Here is a tiny trained network, its code and every weight. The questions are about switching its units off for an input and a class, where a switched-off unit gives its printed mean instead of its output.

import numpy as np


def w(rows, s, z=0):
    codes = np.array(rows[::2]) - 128.0
    scale = np.full(codes.shape[1], s)
    scale[-1] = z or s
    return codes * scale


def f(y):
    return y / 2 * (1 + np.tanh(0.7978845608 * (y + 0.044715 * y**3)))


def log_softmax(a):
    a = a - a.max(-1, keepdims=True)
    return a - np.log(np.exp(a).sum(-1, keepdims=True))


def net(x, mask):
    res = np.array(x, float).reshape(1, 6) / 4 @ E
    y = f(res @ A[0][:, :-1].T + A[0][:, -1])
    res = res + np.where(mask, y, B[0][:, -1]) @ B[0][:, :-1]
    return log_softmax(res[-1] @ U[:, :-1].T + U[:, -1])


A, B = {}, {}
E = w([
[133,129,124],'x0',
[132,129,124],'x1',
[73,124,197],'x2',
[129,128,130],'x3',
[66,3,87],'x4',
[78,142,134],'x5',
],0.0064)
A[0] = w([
[110,37,90,65],'n1',
[123,183,51,94],'n2',
[110,45,124,74],'n3',
[108,115,157,48],'n4',
[47,90,104,129],'n5',
[61,83,44,92],'n6',
[147,126,102,249],'n7',
[142,97,194,191],'n8',
[194,126,81,252],'n9',
[204,106,42,63],'n10',
[41,92,118,134],'n11',
[135,228,144,71],'n12',
[110,125,31,52],'n13',
[134,91,77,64],'n14',
[166,132,5,189],'n15',
[117,90,186,70],'n16',
[113,17,122,105],'n17',
],0.012,0.0034)
B[0] = w([
[207,192,115,229],'n1',
[202,77,165,149],'n2',
[171,253,107,200],'n3',
[177,132,163,109],'n4',
[180,113,128,223],'n5',
[166,185,126,237],'n6',
[18,2,83,212],'n7',
[58,71,100,172],'n8',
[73,108,81,253],'n9',
[153,82,146,189],'n10',
[159,133,176,224],'n11',
[203,188,156,233],'n12',
[193,162,182,151],'n13',
[200,98,153,148],'n14',
[113,40,169,252],'n15',
[176,90,151,128],'n16',
[125,173,104,255],'n17',
],0.0062,0.0036)
U = w([
[245,165,130,2],'0',
[114,114,94,210],'1',
[163,76,155,156],'2',
[88,119,74,124],'3',
],0.013,0.003)

Each question gives the input, the list of numbers given to net, and the class t.
The units are the neurons (one row each of A and B). Each row of codes is followed by its name. A weight is (code - 128) times the scale printed after its matrix; where a second scale follows, it is the last column's (A, B and U).
mask holds one flag per neuron, in row order. A switched-off neuron (its flag False) gives its mean, the last column of its row in B, instead of its output. The means were averaged over made-up inputs and are rounded, as every weight is.
A unit's drop is (log p(t) with every unit on - log p(t) with that unit switched off) / (log p(t) with every unit on - log p(t) with every unit switched off).
The circuit of an input: a set's keep is (log p(t) with only the set's units on - log p(t) with every unit switched off) / (log p(t) with every unit on - log p(t) with every unit switched off). Starting from the 12 units with the biggest drops (on a tie, the unit counted first), units are removed one at a time, each time the one whose removal leaves the highest keep (on an exact tie, the one counted first), for as long as the keep stays at least 0.8.
circuit, biggest first: the units of the circuit, biggest drop first
most important unit: the unit with the biggest drop
k most important neurons: the k neurons with the biggest drops, biggest first
drop when u is switched off: that unit's drop, to one decimal
input [8,-5,-2,2,5,-2], class 0: circuit, biggest first : [n1; n3]
input [7,-2,-5,-7,-4,-7], class 3: circuit, biggest first : [n9; n7]
input [-2,7,-7,-7,-3,-7], class 1: circuit, biggest first : [n9; n7]
input [0,-3,-2,4,5,0], class 0: most important unit : n1
input [2,5,-6,4,-1,-7], class 2: circuit, biggest first : [n15; n10; n3]
input [1,7,-5,-8,-2,-6], class 3: circuit, biggest first : [n9; n7]
input [3,6,1,6,8,-5], class 0: 2 most important neurons : [n1; n3]
input [6,-2,-5,2,-2,-5], class 2: 2 most important neurons : [n15; n10]
input [6,3,-5,1,-4,-3], class 2: drop when n15 is switched off : 0.2
input [-8,-5,-7,3,7,6], class 0: drop when n6 is switched off : 0.1
input [6,-3,-5,0,6,0], class 0: drop when n3 is switched off : 0.2
input [1,-6,6,-5,6,-3], class 0: drop when n11 is switched off : 0.1
